Here is a tiny trained network, its code and every weight. The questions are about switching its units off for an input and a target symbol, where a switched-off unit gives its printed mean instead of its output.

import numpy as np


def w(rows, s, z=0):
    codes = np.array(rows[::2]) - 128.0
    scale = np.full(codes.shape[1], s)
    scale[-1] = z or s
    return codes * scale


def norm(h):
    return h / np.sqrt((h * h).mean(-1, keepdims=True) + 1e-5)


def softmax(a):
    e = np.exp(a - a.max(-1, keepdims=True))
    return e / e.sum(-1, keepdims=True)


def log_softmax(a):
    a = a - a.max(-1, keepdims=True)
    return a - np.log(np.exp(a).sum(-1, keepdims=True))


def net(x, mask):
    ids = ['ΞΣγμτφ'.index(c) for c in x.split()]
    T = len(ids)
    res = E[ids] + P[:T]
    u = 0
    for l in range(2):
        r = norm(res)
        for j in range(3):
            rows = slice(3 * j, 3 * j + 3)
            q, k, v = (r @ M[l][rows].T for M in (Q, K, V))
            z = softmax(np.where(np.tri(T) > 0, q @ k.T / 3**0.5, -1e9)) @ v
            o = O[l][rows]
            res = res + np.where(mask[u + j], z, o[:, -1]) @ o[:, :-1]
        u += 3
    return log_softmax(norm(res)[-1] @ U[:, :-1].T + U[:, -1])


Q, K, V, O = {}, {}, {}, {}
E = w([
[134,77,182,171,119,95,81,122,126],'Ξ',
[92,138,114,68,111,123,114,221,160],'Σ',
[183,85,155,97,138,150,112,117,35],'γ',
[99,132,199,153,2,204,212,107,145],'μ',
[111,131,91,137,86,30,191,102,123],'τ',
[155,38,107,148,181,144,143,138,139],'φ',
],0.0042)
P = w([
[167,194,145,27,105,42,99,58,196],'0',
[137,3,141,78,118,51,209,190,50],'1',
[135,31,126,137,121,80,167,204,54],'2',
[87,22,103,163,155,121,168,203,49],'3',
[69,63,103,192,173,149,114,192,57],'4',
[54,67,91,201,177,204,66,153,53],'5',
[86,86,127,180,188,181,96,155,63],'6',
],0.0019)
Q[0] = w([
[35,68,51,132,114,13,159,185,130],'0.h1',
[120,13,108,204,117,97,151,120,3],'0.h1',
[200,128,189,70,202,140,22,133,207],'0.h1',
[59,186,101,109,33,83,237,127,188],'0.h2',
[111,236,142,101,52,187,196,118,225],'0.h2',
[65,103,96,65,110,77,151,207,115],'0.h2',
[133,185,121,110,158,141,99,94,164],'0.h3',
[185,157,223,72,151,202,48,124,167],'0.h3',
[69,118,30,147,83,32,240,142,102],'0.h3',
],0.0053)
K[0] = w([
[43,102,115,165,168,180,57,195,130],'0.h1',
[133,71,141,227,188,251,57,124,37],'0.h1',
[194,94,122,88,161,26,128,122,156],'0.h1',
[53,83,115,240,70,138,255,161,81],'0.h2',
[104,97,164,170,86,237,183,167,86],'0.h2',
[61,152,61,134,115,70,154,170,134],'0.h2',
[146,164,136,57,122,97,105,106,123],'0.h3',
[177,121,142,73,103,28,183,102,155],'0.h3',
[95,124,150,171,155,251,61,188,75],'0.h3',
],0.0054)
V[0] = w([
[55,143,110,9,83,166,161,226,148],'0.h1',
[100,118,156,102,149,26,55,206,164],'0.h1',
[153,107,165,99,182,219,98,132,208],'0.h1',
[210,26,114,115,237,141,118,66,105],'0.h2',
[103,13,85,159,171,82,207,172,200],'0.h2',
[101,129,159,123,119,95,76,66,255],'0.h2',
[83,78,126,153,114,114,166,165,175],'0.h3',
[88,126,58,138,122,137,193,151,147],'0.h3',
[195,130,48,90,182,165,163,119,67],'0.h3',
],0.0031)
O[0] = w([
[91,247,176,114,104,205,54,211,146,254],'0.h1',
[157,146,36,62,116,221,19,136,57,200],'0.h1',
[64,91,137,130,36,70,194,201,59,114],'0.h1',
[55,214,118,16,91,197,80,139,233,53],'0.h2',
[136,137,70,139,75,213,50,187,12,191],'0.h2',
[132,201,204,204,114,114,180,251,182,122],'0.h2',
[102,155,161,40,77,123,113,59,183,182],'0.h3',
[87,151,146,53,136,81,122,148,219,149],'0.h3',
[117,163,172,180,161,56,93,160,86,113],'0.h3',
],0.0026,0.0041)
Q[1] = w([
[150,45,173,135,174,190,83,148,111],'1.h1',
[150,46,165,170,135,156,156,54,101],'1.h1',
[30,244,94,112,6,109,174,102,129],'1.h1',
[224,15,132,184,247,107,70,186,79],'1.h2',
[108,129,177,173,129,118,208,73,133],'1.h2',
[207,66,230,123,253,144,91,134,209],'1.h2',
[120,86,187,114,181,208,118,159,156],'1.h3',
[143,90,178,121,170,212,113,140,159],'1.h3',
[122,76,126,162,107,131,148,101,98],'1.h3',
],0.0052)
K[1] = w([
[162,209,165,133,139,161,120,150,206],'1.h1',
[154,137,181,154,102,102,141,86,179],'1.h1',
[23,38,80,174,90,170,149,118,25],'1.h1',
[168,131,77,147,150,28,111,112,143],'1.h2',
[132,130,175,144,92,134,186,74,136],'1.h2',
[253,153,154,67,126,53,99,88,156],'1.h2',
[160,211,134,106,98,112,102,108,60],'1.h3',
[141,197,131,110,107,109,120,123,66],'1.h3',
[113,116,99,132,174,158,96,149,123],'1.h3',
],0.0063)
V[1] = w([
[119,196,83,35,165,154,128,188,188],'1.h1',
[150,69,77,137,55,75,114,82,78],'1.h1',
[185,81,45,37,155,124,90,152,35],'1.h1',
[65,127,45,42,202,73,108,206,96],'1.h2',
[98,200,68,200,63,127,108,164,250],'1.h2',
[102,21,150,218,2,145,110,173,49],'1.h2',
[144,126,201,100,43,123,161,130,116],'1.h3',
[96,82,84,211,181,140,188,125,208],'1.h3',
[71,104,115,141,217,199,96,122,104],'1.h3',
],0.0029)
O[1] = w([
[102,201,90,206,175,95,101,143,46,218],'1.h1',
[65,81,213,82,104,188,147,155,184,112],'1.h1',
[71,193,240,183,182,112,78,146,155,213],'1.h1',
[130,140,83,124,167,168,9,112,91,196],'1.h2',
[139,64,161,122,59,209,127,211,73,99],'1.h2',
[252,196,149,169,164,190,168,172,183,220],'1.h2',
[109,175,100,150,102,165,61,141,147,169],'1.h3',
[151,32,169,171,169,145,101,162,52,2],'1.h3',
[163,60,128,70,38,97,184,133,109,117],'1.h3',
],0.003,0.0036)
U = w([
[220,74,3,49,118,166,138,72,124,50],'Ξ',
[95,206,111,100,121,196,62,199,115,177],'Σ',
[192,155,106,248,198,75,157,121,82,51],'γ',
[162,132,206,117,75,163,230,180,206,211],'μ',
[60,140,141,68,161,52,123,49,195,196],'τ',
[68,14,180,127,86,85,135,156,30,2],'φ',
],0.0043,0.0016)

Each question gives the input, a string of symbols that net reads in full, and the target symbol t.
The units are the heads (3 rows each of Q, K, V and O). Each row of codes is followed by its name. A weight is (code - 128) times the scale printed after its matrix; where a second scale follows, it is the last column's (O and U).
mask holds one flag per head, layer by layer. A switched-off head (its flag False) gives its mean, the last column of its rows in O, instead of its output. The means were averaged over made-up inputs and are rounded, as every weight is.
A unit's drop is (log p(t) with every unit on - log p(t) with that unit switched off) / (log p(t) with every unit on - log p(t) with every unit switched off).
The circuit of an input: a set's keep is (log p(t) with only the set's units on - log p(t) with every unit switched off) / (log p(t) with every unit on - log p(t) with every unit switched off). Starting from all 6 units, units are removed one at a time, each time the one whose removal leaves the highest keep (on an exact tie, the one counted first), for as long as the keep stays at least 0.8.
units of the circuit, in order: the units of the circuit, biggest drop first
most important unit: the unit with the biggest drop
which heads matter: for each layer, one digit per head in row order, 1 if its drop is at least 0.15 and else 0, layers parted by /
drop when u is switched off: that unit's drop, to one decimal
input φ Σ τ γ Σ μ, target μ: which heads matter : 100 / 010
input τ Σ φ Σ γ φ Ξ, target φ: most important unit : 0.h1
input γ Σ τ, target Σ: units of the circuit, in order : [1.h1, 0.h1]
input γ μ γ, target τ: which heads matter : 010 / 010
input μ Σ Σ γ Ξ μ, target μ: units of the circuit, in order : [1.h2, 0.h1]
input Σ γ Σ φ τ, target φ: units of the circuit, in order : [1.h3, 1.h1]
input Σ Σ φ μ Ξ, target γ: units of the circuit, in order : [0.h1, 1.h2]
input φ Ξ γ Σ Ξ μ τ, target μ: units of the circuit, in order : [1.h2, 1.h1]
input φ φ τ, target φ: units of the circuit, in order : [1.h1, 1.h3]
input Σ μ τ, target μ: units of the circuit, in order : [1.h1, 1.h2]
input Ξ Σ τ Σ μ φ, target μ: units of the circuit, in order : [0.h2, 0.h1, 1.h1]
input γ μ Σ Σ φ Ξ, target τ: which heads matter : 110 / 000
input Σ Σ τ, target Σ: which heads matter : 000 / 000
input μ Σ γ Σ γ Ξ, target Ξ: units of the circuit, in order : [1.h1, 0.h1]
input Σ Σ τ Σ μ γ, target γ: which heads matter : 110 / 000
input Σ Σ Σ γ γ φ, target γ: which heads matter : 100 / 000
input τ γ Σ γ, target φ: most important unit : 0.h1
input μ μ Σ Σ Ξ φ, target Ξ: drop when 0.h2 is switched off : 0.1
input τ Σ Ξ, target φ: drop when 0.h1 is switched off : 0.6
input τ Σ Σ γ Ξ φ, target φ: drop when 0.h1 is switched off : 0.6
